Below is a small trained network, with its code and all its weights. Each question gives an input and a target symbol and asks what happens when units are switched off, that is, made to give their printed mean instead of their output.

import numpy as np


def w(rows, s, z=0):
    codes = np.array(rows[::2]) - 128.0
    scale = np.full(codes.shape[1], s)
    scale[-1] = z or s
    return codes * scale


def f(y):
    return y / 2 * (1 + np.tanh(0.7978845608 * (y + 0.044715 * y**3)))


def softmax(a):
    e = np.exp(a - a.max(-1, keepdims=True))
    return e / e.sum(-1, keepdims=True)


def log_softmax(a):
    a = a - a.max(-1, keepdims=True)
    return a - np.log(np.exp(a).sum(-1, keepdims=True))


def net(x, mask):
    ids = ['αγδεηθλξπστφψ'.index(c) for c in x.split()]
    T = len(ids)
    res = E[ids] + P[:T]
    r = res
    for j in range(2):
        rows = slice(4 * j, 4 * j + 4)
        q, k, v = (r @ M[0][rows].T for M in (Q, K, V))
        z = softmax(np.where(np.tri(T) > 0, q @ k.T / 4**0.5, -1e9)) @ v
        o = O[0][rows]
        res = res + np.where(mask[j], z, o[:, -1]) @ o[:, :-1]
    y = f(res @ A[0][:, :-1].T + A[0][:, -1])
    res = res + np.where(mask[2:14], y, B[0][:, -1]) @ B[0][:, :-1]
    return log_softmax(res[-1] @ U[:, :-1].T + U[:, -1])


Q, K, V, O, A, B = {}, {}, {}, {}, {}, {}
E = w([
[123,175,142,188],'α',
[95,129,167,86],'γ',
[94,88,225,2],'δ',
[135,171,187,181],'ε',
[79,74,128,118],'η',
[140,212,192,129],'θ',
[101,113,150,119],'λ',
[99,124,127,109],'ξ',
[85,82,111,166],'π',
[128,115,163,205],'σ',
[88,63,217,184],'τ',
[74,155,107,86],'φ',
[177,134,252,171],'ψ',
],0.013)
P = w([
[188,140,31,219],'0',
[66,128,195,69],'1',
[50,119,188,128],'2',
[31,103,177,148],'3',
[18,94,202,127],'4',
[3,72,210,135],'5',
],0.0068)
Q[0] = w([
[192,98,114,124],'head 0',
[221,145,151,132],'head 0',
[62,113,220,128],'head 0',
[164,80,140,161],'head 0',
[105,95,131,254],'head 1',
[141,77,100,120],'head 1',
[201,65,128,62],'head 1',
[56,102,176,252],'head 1',
],0.0094)
K[0] = w([
[120,126,205,100],'head 0',
[67,117,127,116],'head 0',
[254,90,74,190],'head 0',
[110,118,158,155],'head 0',
[195,139,43,164],'head 1',
[111,83,134,128],'head 1',
[97,125,197,133],'head 1',
[147,183,25,113],'head 1',
],0.01)
V[0] = w([
[109,101,131,66],'head 0',
[202,209,162,83],'head 0',
[155,242,9,82],'head 0',
[90,103,63,138],'head 0',
[92,161,141,93],'head 1',
[120,132,101,117],'head 1',
[180,90,149,153],'head 1',
[179,126,75,153],'head 1',
],0.013)
O[0] = w([
[126,98,48,199,3],'head 0',
[164,83,189,201,63],'head 0',
[52,113,183,199,26],'head 0',
[10,194,87,103,125],'head 0',
[135,106,107,183,127],'head 1',
[87,147,137,145,107],'head 1',
[173,158,133,81,127],'head 1',
[93,150,180,79,97],'head 1',
],0.011,0.0043)
A[0] = w([
[99,219,142,123,112],'neuron 0',
[197,165,51,111,58],'neuron 1',
[110,199,93,178,178],'neuron 2',
[65,214,153,210,143],'neuron 3',
[156,81,45,179,95],'neuron 4',
[159,79,174,124,126],'neuron 5',
[197,185,42,95,2],'neuron 6',
[129,66,189,57,187],'neuron 7',
[102,112,46,123,208],'neuron 8',
[24,159,200,141,33],'neuron 9',
[155,138,123,125,90],'neuron 10',
[183,254,146,193,195],'neuron 11',
],0.0085,0.0055)
B[0] = w([
[130,108,82,113,186],'neuron 0',
[107,57,195,88,142],'neuron 1',
[98,34,69,96,149],'neuron 2',
[139,74,135,148,184],'neuron 3',
[163,152,117,32,128],'neuron 4',
[81,176,86,148,179],'neuron 5',
[93,50,242,41,145],'neuron 6',
[164,245,118,153,255],'neuron 7',
[136,114,120,183,182],'neuron 8',
[152,40,121,1,206],'neuron 9',
[140,97,98,102,119],'neuron 10',
[100,74,68,225,182],'neuron 11',
],0.0063,0.0075)
U = w([
[205,2,70,125,146],'α',
[68,7,163,119,28],'γ',
[244,133,104,104,68],'δ',
[122,134,99,172,173],'ε',
[54,158,80,49,1],'η',
[112,74,228,195,154],'θ',
[164,67,154,45,105],'λ',
[96,124,115,125,202],'ξ',
[82,140,75,94,187],'π',
[137,214,123,85,134],'σ',
[109,95,233,46,90],'τ',
[72,41,143,110,182],'φ',
[181,184,185,109,178],'ψ',
],0.0063,0.0047)

Each question gives the input, a string of symbols that net reads in full, and the target symbol t.
The units are the heads (4 rows each of Q, K, V and O) and the neurons (one row each of A and B). Each row of codes is followed by its name. A weight is (code - 128) times the scale printed after its matrix; where a second scale follows, it is the last column's (O, A, B and U).
mask holds one flag per unit, heads first, then neurons. A switched-off unit (its flag False) gives its mean, the last column of its rows in O or B, instead of its output. The means were averaged over made-up inputs and are rounded, as every weight is.
A unit's drop is (log p(t) with every unit on - log p(t) with that unit switched off) / (log p(t) with every unit on - log p(t) with every unit switched off).
The circuit of an input: a set's keep is (log p(t) with only the set's units on - log p(t) with every unit switched off) / (log p(t) with every unit on - log p(t) with every unit switched off). Starting from the 12 units with the biggest drops (on a tie, the unit counted first), units are removed one at a time, each time the one whose removal leaves the highest keep (on an exact tie, the one counted first), for as long as the keep stays at least 0.8.
circuit, biggest first: the units of the circuit, biggest drop first
top k neurons: the k neurons with the biggest drops, biggest first
heads that matter: for each layer, one digit per head in row order, 1 if its drop is at least 0.15 and else 0, layers parted by /
drop when u is switched off: that unit's drop, to one decimal
input π ε τ σ π, target η: heads that matter -> 11
input θ φ σ, target θ: heads that matter -> 10
input ε ψ θ ψ, target ψ: circuit, biggest first -> head 0; neuron 7; head 1
input θ δ ψ, target θ: circuit, biggest first -> head 0
input α θ π, target τ: heads that matter -> 11
input δ ξ θ γ φ, target α: heads that matter -> 11
input δ λ φ ξ ε η, target α: circuit, biggest first -> head 0; head 1
input ψ θ τ, target ψ: heads that matter -> 10
input α φ ε ε η, target τ: circuit, biggest first -> head 0; neuron 9; neuron 11
input τ ψ λ, target λ: circuit, biggest first -> head 0; neuron 6
input φ η τ, target γ: top 2 neurons -> neuron 9; neuron 3
input α ψ θ α λ τ, target τ: circuit, biggest first -> neuron 9; head 0; head 1
input α η ψ η, target τ: circuit, biggest first -> head 0; head 1; neuron 9
input π τ π π λ φ, target η: circuit, biggest first -> head 0
input τ δ π, target λ: top 2 neurons -> neuron 6; neuron 1
input φ θ ξ φ, target φ: drop when neuron 8 is switched off -> 0.0
input δ η θ α, target α: drop when head 1 is switched off -> 0.3
input α ξ θ ε, target τ: drop when head 1 is switched off -> 0.6
